Here is a tiny trained network, its code and every weight. The questions are about switching its units off for an input and a class, where a switched-off unit gives its printed mean instead of its output.

import numpy as np


def w(rows, s, z=0):
    codes = np.array(rows[::2]) - 128.0
    scale = np.full(codes.shape[1], s)
    scale[-1] = z or s
    return codes * scale


def f(y):
    return y / 2 * (1 + np.tanh(0.7978845608 * (y + 0.044715 * y**3)))


def log_softmax(a):
    a = a - a.max(-1, keepdims=True)
    return a - np.log(np.exp(a).sum(-1, keepdims=True))


def net(x, mask):
    res = np.array(x, float).reshape(1, 6) / 4 @ E
    y = f(res @ A[0][:, :-1].T + A[0][:, -1])
    res = res + np.where(mask, y, B[0][:, -1]) @ B[0][:, :-1]
    return log_softmax(res[-1] @ U[:, :-1].T + U[:, -1])


A, B = {}, {}
E = w([
[69,117,146,6,97,112,21],'x0',
[96,28,176,219,62,203,67],'x1',
[123,129,128,129,127,129,132],'x2',
[149,47,13,74,153,201,136],'x3',
[131,125,131,124,125,128,134],'x4',
[127,122,136,123,127,129,139],'x5',
],0.015)
A[0] = w([
[168,58,47,104,157,200,135,160],'n0',
[127,67,74,49,149,147,87,78],'n1',
[116,152,86,5,137,77,136,139],'n2',
[116,22,122,140,75,162,133,43],'n3',
[216,181,74,172,144,94,237,253],'n4',
[83,179,184,75,132,51,107,208],'n5',
[56,62,179,68,57,130,29,39],'n6',
[141,85,40,72,189,127,154,116],'n7',
[109,58,192,246,86,145,123,188],'n8',
[173,85,88,200,127,210,129,76],'n9',
],0.011,0.0064)
B[0] = w([
[105,7,36,131,148,116,179,223],'n0',
[117,141,29,97,63,184,73,193],'n1',
[172,163,86,39,75,99,135,208],'n2',
[79,93,107,139,141,92,111,193],'n3',
[174,150,156,170,224,140,185,250],'n4',
[135,169,165,73,124,60,135,210],'n5',
[78,105,158,83,163,159,19,221],'n6',
[208,130,86,109,150,189,132,201],'n7',
[117,127,184,205,69,165,144,232],'n8',
[105,33,137,129,91,75,182,204],'n9',
],0.012,0.024)
U = w([
[140,218,183,161,213,78,178,225],'0',
[104,172,136,52,103,10,122,217],'1',
[112,149,190,231,70,146,158,76],'2',
[60,140,221,107,128,151,59,152],'3',
[175,122,75,126,204,159,184,187],'4',
[146,171,61,60,88,171,122,105],'5',
[72,60,101,165,117,116,195,44],'6',
[33,97,79,116,123,162,73,3],'7',
],0.014,0.0041)

Each question gives the input, the list of numbers given to net, and the class t.
The units are the neurons (one row each of A and B). Each row of codes is followed by its name. A weight is (code - 128) times the scale printed after its matrix; where a second scale follows, it is the last column's (A, B and U).
mask holds one flag per neuron, in row order. A switched-off neuron (its flag False) gives its mean, the last column of its row in B, instead of its output. The means were averaged over made-up inputs and are rounded, as every weight is.
A unit's drop is (log p(t) with every unit on - log p(t) with that unit switched off) / (log p(t) with every unit on - log p(t) with every unit switched off).
The circuit of an input: a set's keep is (log p(t) with only the set's units on - log p(t) with every unit switched off) / (log p(t) with every unit on - log p(t) with every unit switched off). Starting from all 10 units, units are removed one at a time, each time the one whose removal leaves the highest keep (on an exact tie, the one counted first), for as long as the keep stays at least 0.8.
circuit, biggest first: the units of the circuit, biggest drop first
most important unit: the unit with the biggest drop
k most important neurons: the k neurons with the biggest drops, biggest first
drop of u: that unit's drop, to one decimal
input [-2,-6,-5,-5,3,1], class 0: most important unit => n4
input [-1,1,-3,3,2,-4], class 6: circuit, biggest first => n4, n6
input [-4,6,3,0,0,-2], class 2: 2 most important neurons => n8, n0
input [8,0,-3,7,-4,3], class 5: 4 most important neurons => n2, n7, n1, n9
input [7,-8,5,1,-3,-2], class 5: 2 most important neurons => n1, n7
input [-5,1,7,6,7,3], class 6: 2 most important neurons => n9, n0
input [-1,-7,7,-1,-6,-1], class 0: 2 most important neurons => n4, n0
input [1,1,8,-2,1,-1], class 3: 3 most important neurons => n4, n2, n0
input [1,-4,-4,7,-8,0], class 5: 2 most important neurons => n1, n2
input [1,6,-6,-5,-6,6], class 3: 2 most important neurons => n6, n4
input [3,-2,-5,1,3,8], class 5: 3 most important neurons => n9, n3, n1
input [1,1,-5,7,-4,-6], class 7: 3 most important neurons => n4, n1, n0
input [-6,-1,-1,-4,4,3], class 0: drop of n4 => 0.2
input [-8,-8,4,0,-8,7], class 0: circuit, biggest first => n4
input [-1,1,-2,7,0,1], class 6: drop of n0 => 0.8
input [-1,1,0,6,0,3], class 6: drop of n4 => 0.3
